Below are the code and all the weights of a small trained network. Each question names an input and a class and asks about switching units off, where a switched-off unit gives its printed mean instead of its output.

import numpy as np


def w(rows, s, z=0):
    codes = np.array(rows[::2]) - 128.0
    scale = np.full(codes.shape[1], s)
    scale[-1] = z or s
    return codes * scale


def f(y):
    return np.maximum(y, 0)


def log_softmax(a):
    a = a - a.max(-1, keepdims=True)
    return a - np.log(np.exp(a).sum(-1, keepdims=True))


def net(x, mask):
    res = np.array(x, float).reshape(1, 8) / 4 @ E
    y = f(res @ A[0][:, :-1].T + A[0][:, -1])
    res = res + np.where(mask, y, B[0][:, -1]) @ B[0][:, :-1]
    return log_softmax(res[-1] @ U[:, :-1].T + U[:, -1])


A, B = {}, {}
E = w([
[176,26,51,200,145],'x0',
[140,246,86,189,192],'x1',
[129,129,128,128,127],'x2',
[55,84,155,104,234],'x3',
[173,115,230,193,143],'x4',
[44,119,129,193,87],'x5',
[128,128,127,128,129],'x6',
[128,129,129,129,129],'x7',
],0.011)
A[0] = w([
[146,115,179,191,121,89],'N0',
[62,132,57,85,113,109],'N1',
[141,21,162,67,84,49],'N2',
[58,147,107,221,120,125],'N3',
[233,157,107,87,72,107],'N4',
[216,102,106,108,176,109],'N5',
[100,186,170,92,97,11],'N6',
[178,101,211,201,138,73],'N7',
[151,206,67,213,250,36],'N8',
[168,120,107,164,70,95],'N9',
[175,153,132,109,69,133],'N10',
[200,164,111,83,189,131],'N11',
[163,75,96,165,178,81],'N12',
[137,90,93,175,128,60],'N13',
[163,53,48,205,145,72],'N14',
[123,101,126,88,109,100],'N15',
[117,37,156,116,93,65],'N16',
[148,135,204,167,134,35],'N17',
[105,99,151,119,220,46],'N18',
[123,73,119,105,231,108],'N19',
[177,154,123,159,67,27],'N20',
[104,126,23,94,105,72],'N21',
[79,119,116,187,74,80],'N22',
],0.013,0.011)
B[0] = w([
[189,100,73,85,201,187],'N0',
[180,90,101,124,190,200],'N1',
[158,217,72,133,43,230],'N2',
[166,26,208,154,32,216],'N3',
[61,85,97,173,133,226],'N4',
[139,70,204,137,86,198],'N5',
[81,174,209,18,152,174],'N6',
[179,97,53,65,212,218],'N7',
[148,203,19,111,30,246],'N8',
[28,118,113,169,176,186],'N9',
[85,122,122,138,176,205],'N10',
[153,20,229,125,40,212],'N11',
[100,190,178,67,125,191],'N12',
[106,158,186,102,145,163],'N13',
[92,208,254,55,161,229],'N14',
[158,148,131,157,97,160],'N15',
[151,170,64,136,54,209],'N16',
[130,97,68,24,156,170],'N17',
[26,81,27,185,146,179],'N18',
[62,105,113,191,147,213],'N19',
[28,127,21,185,145,171],'N20',
[198,95,77,78,236,190],'N21',
[128,46,151,109,97,181],'N22',
],0.0093,0.012)
U = w([
[8,139,74,185,153,103],'0',
[145,221,66,143,67,91],'1',
[70,205,175,88,158,105],'2',
[192,124,76,121,205,95],'3',
[123,147,125,176,139,255],'4',
[121,75,145,148,76,105],'5',
],0.013,0.025)

Each question gives the input, the list of numbers given to net, and the class t.
The units are the neurons (one row each of A and B). Each row of codes is followed by its name. A weight is (code - 128) times the scale printed after its matrix; where a second scale follows, it is the last column's (A, B and U).
mask holds one flag per neuron, in row order. A switched-off neuron (its flag False) gives its mean, the last column of its row in B, instead of its output. The means were averaged over made-up inputs and are rounded, as every weight is.
A unit's drop is (log p(t) with every unit on - log p(t) with that unit switched off) / (log p(t) with every unit on - log p(t) with every unit switched off).
The circuit of an input: a set's keep is (log p(t) with only the set's units on - log p(t) with every unit switched off) / (log p(t) with every unit on - log p(t) with every unit switched off). Starting from the 12 units with the biggest drops (on a tie, the unit counted first), units are removed one at a time, each time the one whose removal leaves the highest keep (on an exact tie, the one counted first), for as long as the keep stays at least 0.8.
circuit, biggest first: the units of the circuit, biggest drop first
most important unit: the unit with the biggest drop
top k neurons: the k neurons with the biggest drops, biggest first
input [6,-7,3,-7,0,4,1,-3], class 0: circuit, biggest first -> [N9]
input [-6,1,6,-5,-7,-1,8,7], class 4: top 4 neurons -> [N7 N14 N0 N4]
input [5,-1,0,-7,-3,-7,4,1], class 0: top 4 neurons -> [N4 N9 N20 N3]
input [-7,-3,6,-6,-4,7,-3,4], class 2: top 4 neurons -> [N6 N11 N18 N19]
input [-7,-2,-8,4,-2,8,2,-2], class 5: top 3 neurons -> [N14 N3 N12]
input [-1,4,7,4,-7,-2,-2,-4], class 3: top 2 neurons -> [N21 N1]
input [-7,4,-8,-5,-7,7,-3,-5], class 2: top 2 neurons -> [N6 N7]
input [6,-6,1,5,-6,8,-7,7], class 5: top 3 neurons -> [N3 N22 N8]
input [-1,-4,-6,-4,-4,4,8,8], class 4: circuit, biggest first -> [N8 N11 N18 N1]
input [-6,-6,-5,5,8,-5,-6,-4], class 3: circuit, biggest first -> [N7 N17]
input [-8,-6,2,-3,0,3,7,-1], class 2: top 2 neurons -> [N6 N8]
input [-7,2,-4,-6,0,-6,4,0], class 2: top 2 neurons -> [N6 N3]
input [-3,2,-4,-3,-6,0,0,1], class 3: circuit, biggest first -> [N21 N1]
input [1,-8,-3,8,5,3,-6,-6], class 0: most important unit -> N18
input [8,5,6,5,2,8,-3,-1], class 2: top 4 neurons -> [N14 N12 N13 N11]
input [-5,3,-5,-6,8,2,1,-8], class 3: circuit, biggest first -> [N7 N0]
input [-4,1,-1,-6,-8,8,-4,1], class 3: circuit, biggest first -> [N21 N1]
input [-4,3,-4,1,-6,1,-4,2], class 3: circuit, biggest first -> [N1 N21]
input [5,3,-2,3,4,0,0,4], class 2: circuit, biggest first -> [N14 N12]
input [0,2,3,-3,-8,-8,-3,7], class 3: circuit, biggest first -> [N21]
